Below are the code and all the weights of a small trained network. Each question names an input and a class and asks about switching units off, where a switched-off unit gives its printed mean instead of its output.

import numpy as np


def w(rows, s, z=0):
    codes = np.array(rows[::2]) - 128.0
    scale = np.full(codes.shape[1], s)
    scale[-1] = z or s
    return codes * scale


def f(y):
    return y / 2 * (1 + np.tanh(0.7978845608 * (y + 0.044715 * y**3)))


def log_softmax(a):
    a = a - a.max(-1, keepdims=True)
    return a - np.log(np.exp(a).sum(-1, keepdims=True))


def net(x, mask):
    res = np.array(x, float).reshape(1, 6) / 4 @ E
    y = f(res @ A[0][:, :-1].T + A[0][:, -1])
    res = res + np.where(mask, y, B[0][:, -1]) @ B[0][:, :-1]
    return log_softmax(res[-1] @ U[:, :-1].T + U[:, -1])


A, B = {}, {}
E = w([
[212,108,168,175,222,123,103,69],'x0',
[111,192,169,232,107,160,130,88],'x1',
[117,73,121,141,63,70,15,138],'x2',
[89,103,97,189,143,81,175,50],'x3',
[94,40,119,89,186,162,64,19],'x4',
[153,108,254,108,32,159,137,160],'x5',
],0.0084)
A[0] = w([
[75,162,35,163,150,84,163,128,155],'neuron 1',
[159,184,114,129,189,142,247,137,206],'neuron 2',
[114,233,121,113,33,134,134,228,160],'neuron 3',
[147,115,158,181,99,52,85,135,132],'neuron 4',
[105,153,130,128,86,166,84,139,198],'neuron 5',
[136,175,140,162,100,121,251,125,160],'neuron 6',
[111,88,124,60,51,121,174,184,147],'neuron 7',
[145,91,154,198,69,101,105,100,2],'neuron 8',
[144,172,187,142,69,119,171,165,149],'neuron 9',
[109,119,125,48,33,135,170,177,194],'neuron 10',
[121,171,95,155,171,123,111,150,169],'neuron 11',
[162,121,102,102,128,126,82,213,94],'neuron 12',
[130,145,150,159,93,127,116,117,73],'neuron 13',
[111,124,140,129,141,121,126,142,75],'neuron 14',
[135,93,174,123,149,200,116,88,194],'neuron 15',
[132,167,191,155,55,154,188,194,186],'neuron 16',
[148,99,145,147,161,137,119,84,196],'neuron 17',
[180,111,105,100,117,84,122,194,93],'neuron 18',
[120,82,89,148,168,94,141,125,169],'neuron 19',
[133,105,197,95,101,140,116,128,5],'neuron 20',
],0.011,0.0047)
B[0] = w([
[100,147,75,200,133,177,128,44,211],'neuron 1',
[168,80,169,184,63,41,235,136,231],'neuron 2',
[187,125,173,154,70,79,166,96,247],'neuron 3',
[182,119,146,143,110,101,141,134,168],'neuron 4',
[149,97,138,165,135,107,169,135,168],'neuron 5',
[169,133,241,109,105,83,147,172,215],'neuron 6',
[88,75,105,144,176,112,147,129,209],'neuron 7',
[129,108,182,136,112,61,195,154,151],'neuron 8',
[167,161,110,136,122,145,114,81,205],'neuron 9',
[71,61,105,153,138,102,186,137,225],'neuron 10',
[140,128,109,143,113,142,129,109,167],'neuron 11',
[166,101,197,93,144,120,99,162,169],'neuron 12',
[119,132,160,128,135,98,167,134,139],'neuron 13',
[110,136,134,120,123,136,127,128,121],'neuron 14',
[170,119,103,143,114,144,86,142,182],'neuron 15',
[247,189,139,177,60,156,106,46,235],'neuron 16',
[161,115,120,126,108,138,128,142,172],'neuron 17',
[152,127,132,106,171,155,95,162,166],'neuron 18',
[151,146,101,143,112,143,126,118,171],'neuron 19',
[65,142,86,154,133,129,156,111,153],'neuron 20',
],0.012,0.014)
U = w([
[182,141,127,93,193,175,31,122,176],'0',
[202,126,158,178,1,104,155,98,220],'1',
[113,66,187,102,169,92,163,189,135],'2',
[45,103,42,182,176,140,154,90,145],'3',
[75,198,202,89,151,129,157,127,2],'4',
[79,217,194,55,157,119,169,102,33],'5',
[52,204,184,109,156,137,148,142,6],'6',
[65,213,166,90,141,126,163,148,28],'7',
],0.0093,0.0042)

Each question gives the input, the list of numbers given to net, and the class t.
The units are the neurons (one row each of A and B). Each row of codes is followed by its name. A weight is (code - 128) times the scale printed after its matrix; where a second scale follows, it is the last column's (A, B and U).
mask holds one flag per neuron, in row order. A switched-off neuron (its flag False) gives its mean, the last column of its row in B, instead of its output. The means were averaged over made-up inputs and are rounded, as every weight is.
A unit's drop is (log p(t) with every unit on - log p(t) with that unit switched off) / (log p(t) with every unit on - log p(t) with every unit switched off).
The circuit of an input: a set's keep is (log p(t) with only the set's units on - log p(t) with every unit switched off) / (log p(t) with every unit on - log p(t) with every unit switched off). Starting from the 12 units with the biggest drops (on a tie, the unit counted first), units are removed one at a time, each time the one whose removal leaves the highest keep (on an exact tie, the one counted first), for as long as the keep stays at least 0.8.
units of the circuit, in order: the units of the circuit, biggest drop first
unit that matters most: the unit with the biggest drop
top k neurons: the k neurons with the biggest drops, biggest first
drop when u is switched off: that unit's drop, to one decimal
input [5,-7,7,2,8,-5], class 0: units of the circuit, in order	[neuron 2; neuron 3]
input [-7,2,-7,5,8,-4], class 3: top 3 neurons	[neuron 16; neuron 3; neuron 1]
input [0,-8,-5,0,5,-1], class 2: units of the circuit, in order	[neuron 16]
input [6,-7,6,2,2,6], class 2: units of the circuit, in order	[neuron 16; neuron 3]
input [-5,-7,2,-4,-1,3], class 2: units of the circuit, in order	[neuron 7; neuron 10]
input [7,-5,1,3,4,5], class 0: top 3 neurons	[neuron 2; neuron 3; neuron 16]
input [-5,-3,-5,6,7,0], class 3: top 2 neurons	[neuron 16; neuron 3]
input [-3,2,4,-6,1,-8], class 0: top 2 neurons	[neuron 2; neuron 10]
input [8,4,-3,5,5,-8], class 3: top 2 neurons	[neuron 16; neuron 3]
input [7,-4,4,-5,3,7], class 0: drop when neuron 3 is switched off	0.2
input [-7,2,6,-5,4,-6], class 3: drop when neuron 6 is switched off	0.1
input [-5,-3,-7,-8,4,-2], class 2: drop when neuron 16 is switched off	0.2
input [4,-1,4,-8,-2,-5], class 0: drop when neuron 2 is switched off	0.1
input [-2,-7,0,-2,3,3], class 2: unit that matters most	neuron 1
